Below are the code and all the weights of a small trained network. Each question names an input and a class and asks about switching units off, where a switched-off unit gives its printed mean instead of its output.

import numpy as np


def w(rows, s, z=0):
    codes = np.array(rows[::2]) - 128.0
    scale = np.full(codes.shape[1], s)
    scale[-1] = z or s
    return codes * scale


def f(y):
    return np.maximum(y, 0)


def log_softmax(a):
    a = a - a.max(-1, keepdims=True)
    return a - np.log(np.exp(a).sum(-1, keepdims=True))


def net(x, mask):
    res = np.array(x, float).reshape(1, 6) / 4 @ E
    y = f(res @ A[0][:, :-1].T + A[0][:, -1])
    res = res + np.where(mask, y, B[0][:, -1]) @ B[0][:, :-1]
    return log_softmax(res[-1] @ U[:, :-1].T + U[:, -1])


A, B = {}, {}
E = w([
[203,111,13,142],'x0',
[122,125,126,123],'x1',
[132,126,129,131],'x2',
[231,91,160,11],'x3',
[68,254,74,43],'x4',
[125,130,128,129],'x5',
],0.0088)
A[0] = w([
[178,95,54,166,102],'neuron 1',
[161,62,160,183,123],'neuron 2',
[118,64,130,160,81],'neuron 3',
[73,114,110,200,141],'neuron 4',
[109,86,129,146,94],'neuron 5',
[154,121,14,141,82],'neuron 6',
[82,135,214,148,77],'neuron 7',
[138,41,147,179,77],'neuron 8',
[133,136,147,141,62],'neuron 9',
[120,118,196,119,153],'neuron 10',
[75,160,106,246,2],'neuron 11',
[75,127,162,120,86],'neuron 12',
[144,93,144,156,84],'neuron 13',
[168,100,148,84,33],'neuron 14',
],0.012,0.008)
B[0] = w([
[146,130,248,186,214],'neuron 1',
[78,181,78,96,254],'neuron 2',
[93,158,119,120,183],'neuron 3',
[155,82,101,88,227],'neuron 4',
[126,138,120,130,157],'neuron 5',
[126,166,211,161,208],'neuron 6',
[154,138,192,172,203],'neuron 7',
[88,187,101,97,232],'neuron 8',
[103,123,140,139,129],'neuron 9',
[160,113,142,193,207],'neuron 10',
[144,49,152,14,208],'neuron 11',
[127,138,144,162,168],'neuron 12',
[109,152,105,90,173],'neuron 13',
[165,86,108,48,164],'neuron 14',
],0.011,0.0085)
U = w([
[148,2,125,38,139],'0',
[26,245,82,87,64],'1',
[121,95,111,151,244],'2',
[138,118,219,194,50],'3',
],0.0096,0.011)

Each question gives the input, the list of numbers given to net, and the class t.
The units are the neurons (one row each of A and B). Each row of codes is followed by its name. A weight is (code - 128) times the scale printed after its matrix; where a second scale follows, it is the last column's (A, B and U).
mask holds one flag per neuron, in row order. A switched-off neuron (its flag False) gives its mean, the last column of its row in B, instead of its output. The means were averaged over made-up inputs and are rounded, as every weight is.
A unit's drop is (log p(t) with every unit on - log p(t) with that unit switched off) / (log p(t) with every unit on - log p(t) with every unit switched off).
The circuit of an input: a set's keep is (log p(t) with only the set's units on - log p(t) with every unit switched off) / (log p(t) with every unit on - log p(t) with every unit switched off). Starting from the 12 units with the biggest drops (on a tie, the unit counted first), units are removed one at a time, each time the one whose removal leaves the highest keep (on an exact tie, the one counted first), for as long as the keep stays at least 0.8.
circuit, biggest first: the units of the circuit, biggest drop first
k most important neurons: the k neurons with the biggest drops, biggest first
drop when u is switched off: that unit's drop, to one decimal
input [1,7,-2,2,-7,4], class 1: circuit, biggest first => [neuron 2; neuron 8]
input [-5,-5,-8,-7,-2,6], class 0: circuit, biggest first => [neuron 11]
input [8,-6,6,-6,4,4], class 3: circuit, biggest first => [neuron 6; neuron 1]
input [3,-2,-1,-1,-3,-1], class 1: circuit, biggest first => [neuron 10; neuron 11; neuron 2]
input [8,2,-4,-7,4,-5], class 3: 2 most important neurons => [neuron 6; neuron 1]
input [7,7,6,-8,0,-8], class 0: 2 most important neurons => [neuron 11; neuron 4]
input [5,1,6,4,-5,2], class 1: circuit, biggest first => [neuron 2; neuron 8; neuron 11]
input [6,-7,-2,-5,6,8], class 2: circuit, biggest first => [neuron 2; neuron 8]
input [-8,0,2,1,6,-2], class 3: circuit, biggest first => [neuron 2; neuron 7]
input [7,6,-7,3,-1,-6], class 3: circuit, biggest first => [neuron 1; neuron 6]
input [-7,3,6,-6,1,-5], class 3: 2 most important neurons => [neuron 7; neuron 12]
input [8,3,-7,1,-1,-6], class 3: 2 most important neurons => [neuron 1; neuron 6]
input [8,-3,1,-6,1,-7], class 3: 2 most important neurons => [neuron 6; neuron 1]
input [8,2,3,-4,6,0], class 3: most important neuron => [neuron 6]
input [6,1,6,6,-8,5], class 1: drop when neuron 2 is switched off => 0.4
input [6,-5,-4,-3,-8,-5], class 1: drop when neuron 10 is switched off => 0.0
input [3,-5,8,-7,5,-6], class 0: drop when neuron 11 is switched off => 0.4
